Here is a tiny trained network, its code and every weight. The questions are about switching its units off for an input and a target symbol, where a switched-off unit gives its printed mean instead of its output.

import numpy as np


def w(rows, s, z=0):
    codes = np.array(rows[::2]) - 128.0
    scale = np.full(codes.shape[1], s)
    scale[-1] = z or s
    return codes * scale


def norm(h):
    return h / np.sqrt((h * h).mean(-1, keepdims=True) + 1e-5)


def f(y):
    return y / 2 * (1 + np.tanh(0.7978845608 * (y + 0.044715 * y**3)))


def softmax(a):
    e = np.exp(a - a.max(-1, keepdims=True))
    return e / e.sum(-1, keepdims=True)


def log_softmax(a):
    a = a - a.max(-1, keepdims=True)
    return a - np.log(np.exp(a).sum(-1, keepdims=True))


def net(x, mask):
    ids = ['ΓΞΦΨαβεζηθμστω'.index(c) for c in x.split()]
    T = len(ids)
    res = E[ids] + P[:T]
    r = norm(res)
    for j in range(3):
        rows = slice(3 * j, 3 * j + 3)
        q, k, v = (r @ M[0][rows].T for M in (Q, K, V))
        z = softmax(np.where(np.tri(T) > 0, q @ k.T / 3**0.5, -1e9)) @ v
        o = O[0][rows]
        res = res + np.where(mask[j], z, o[:, -1]) @ o[:, :-1]
    y = f(norm(res) @ A[0][:, :-1].T + A[0][:, -1])
    res = res + np.where(mask[3:15], y, B[0][:, -1]) @ B[0][:, :-1]
    return log_softmax(norm(res)[-1] @ U[:, :-1].T + U[:, -1])


Q, K, V, O, A, B = {}, {}, {}, {}, {}, {}
E = w([
[104,57,105,76],'Γ',
[98,81,67,57],'Ξ',
[115,120,94,120],'Φ',
[173,86,84,2],'Ψ',
[107,72,119,57],'α',
[81,98,72,43],'β',
[92,161,97,111],'ε',
[186,65,35,66],'ζ',
[103,82,116,26],'η',
[105,157,66,131],'θ',
[134,87,66,15],'μ',
[85,155,85,65],'σ',
[130,116,146,52],'τ',
[153,88,114,86],'ω',
],0.0083)
P = w([
[129,149,146,159],'0',
[183,98,78,27],'1',
[104,99,136,136],'2',
[165,109,81,35],'3',
[160,147,255,103],'4',
[151,114,74,34],'5',
],0.024)
Q[0] = w([
[100,91,139,230],'h0',
[192,135,159,129],'h0',
[67,110,37,102],'h0',
[177,160,8,76],'h1',
[102,62,215,60],'h1',
[161,67,25,96],'h1',
[166,93,156,188],'h2',
[137,115,86,146],'h2',
[63,62,67,136],'h2',
],0.015)
K[0] = w([
[166,37,168,180],'h0',
[80,121,138,43],'h0',
[156,207,202,142],'h0',
[122,214,83,182],'h1',
[210,14,64,132],'h1',
[166,243,82,139],'h1',
[96,144,136,39],'h2',
[176,173,133,116],'h2',
[155,249,149,166],'h2',
],0.014)
V[0] = w([
[239,165,101,153],'h0',
[54,73,103,134],'h0',
[86,85,103,188],'h0',
[135,86,173,88],'h1',
[146,175,132,78],'h1',
[223,64,93,173],'h1',
[107,221,148,71],'h2',
[31,141,165,54],'h2',
[86,84,252,154],'h2',
],0.013)
O[0] = w([
[175,68,158,186,118],'h0',
[66,135,103,100,79],'h0',
[45,94,124,134,71],'h0',
[142,142,139,168,135],'h1',
[207,157,233,62,154],'h1',
[98,211,68,179,104],'h1',
[8,212,201,100,174],'h2',
[77,77,193,75,160],'h2',
[153,31,183,234,253],'h2',
],0.011,0.0069)
A[0] = w([
[85,194,203,84,168],'n0',
[92,70,176,122,111],'n1',
[163,136,83,197,87],'n2',
[154,112,131,2,238],'n3',
[226,169,156,144,119],'n4',
[49,147,201,131,2],'n5',
[173,134,49,169,35],'n6',
[129,132,39,86,152],'n7',
[106,134,75,99,144],'n8',
[203,33,104,155,133],'n9',
[188,239,153,135,99],'n10',
[89,162,155,158,68],'n11',
],0.015,0.0089)
B[0] = w([
[224,121,66,137,189],'n0',
[114,116,35,54,160],'n1',
[117,130,166,66,154],'n2',
[78,179,124,196,248],'n3',
[98,46,139,93,165],'n4',
[124,105,228,131,139],'n5',
[118,74,91,29,147],'n6',
[132,7,160,92,151],'n7',
[163,59,118,149,134],'n8',
[107,205,119,156,204],'n9',
[159,120,21,158,132],'n10',
[137,161,186,86,126],'n11',
],0.012,0.017)
U = w([
[69,192,147,201,199],'Γ',
[187,61,81,97,111],'Ξ',
[135,93,174,133,253],'Φ',
[90,76,207,64,55],'Ψ',
[179,105,129,251,56],'α',
[128,222,218,110,93],'β',
[132,237,65,133,156],'ε',
[200,174,96,155,78],'ζ',
[223,156,171,84,92],'η',
[47,148,85,122,148],'θ',
[61,66,147,168,132],'μ',
[83,91,73,204,94],'σ',
[179,147,87,145,162],'τ',
[102,161,146,38,98],'ω',
],0.02,0.004)

Each question gives the input, a string of symbols that net reads in full, and the target symbol t.
The units are the heads (3 rows each of Q, K, V and O) and the neurons (one row each of A and B). Each row of codes is followed by its name. A weight is (code - 128) times the scale printed after its matrix; where a second scale follows, it is the last column's (O, A, B and U).
mask holds one flag per unit, heads first, then neurons. A switched-off unit (its flag False) gives its mean, the last column of its rows in O or B, instead of its output. The means were averaged over made-up inputs and are rounded, as every weight is.
A unit's drop is (log p(t) with every unit on - log p(t) with that unit switched off) / (log p(t) with every unit on - log p(t) with every unit switched off).
The circuit of an input: a set's keep is (log p(t) with only the set's units on - log p(t) with every unit switched off) / (log p(t) with every unit on - log p(t) with every unit switched off). Starting from the 12 units with the biggest drops (on a tie, the unit counted first), units are removed one at a time, each time the one whose removal leaves the highest keep (on an exact tie, the one counted first), for as long as the keep stays at least 0.8.
units of the circuit, in order: the units of the circuit, biggest drop first
unit that matters most: the unit with the biggest drop
k most important neurons: the k neurons with the biggest drops, biggest first
heads that matter: for each layer, one digit per head in row order, 1 if its drop is at least 0.15 and else 0, layers parted by /
input σ η η, target β: units of the circuit, in order : h2, h1
input τ Φ η σ Φ, target Ψ: units of the circuit, in order : h2, h0
input η σ ω β Ψ, target α: units of the circuit, in order : h2, h1
input ε σ Γ ω, target θ: units of the circuit, in order : n3, h1, h2
input η ω Γ, target Ψ: units of the circuit, in order : h2, n3
input ε ω η η α, target Ψ: units of the circuit, in order : h2, h0
input η ω σ η ω η, target ε: 2 most important neurons : n3, n0
input η η ε η ω ω, target ε: heads that matter : 011
input ω η Γ ω ω, target σ: units of the circuit, in order : h2, h1, h0, n1
input ω η β ζ ω, target ω: units of the circuit, in order : h0, n1
input Γ ω Φ ω η, target Γ: 3 most important neurons : n0, n9, n7
input η η σ, target Ψ: heads that matter : 001
input σ Ξ θ θ Ξ τ, target ω: units of the circuit, in order : h1, n3, h2, n0
input ω ω μ ζ Ξ σ, target Ξ: heads that matter : 001
input η β σ ω ω θ, target ε: heads that matter : 011
input Ψ σ σ σ σ ζ, target ζ: heads that matter : 110
input α Ψ Φ α, target Γ: unit that matters most : n0
input τ τ η Φ η σ, target β: units of the circuit, in order : h1, n3, n7, h2
input ω ω Φ Φ Φ, target Γ: 3 most important neurons : n9, n0, n7
input ζ η Φ Γ σ, target Γ: 2 most important neurons : n9, n0
input Ψ σ Ψ Φ σ ω, target ζ: units of the circuit, in order : h0, n9
input Γ Ψ ω ω η μ, target α: heads that matter : 001
input ε θ η ω ω, target Ψ: heads that matter : 101
input τ η ω, target Φ: unit that matters most : n3
input η ω θ ω, target ε: heads that matter : 111
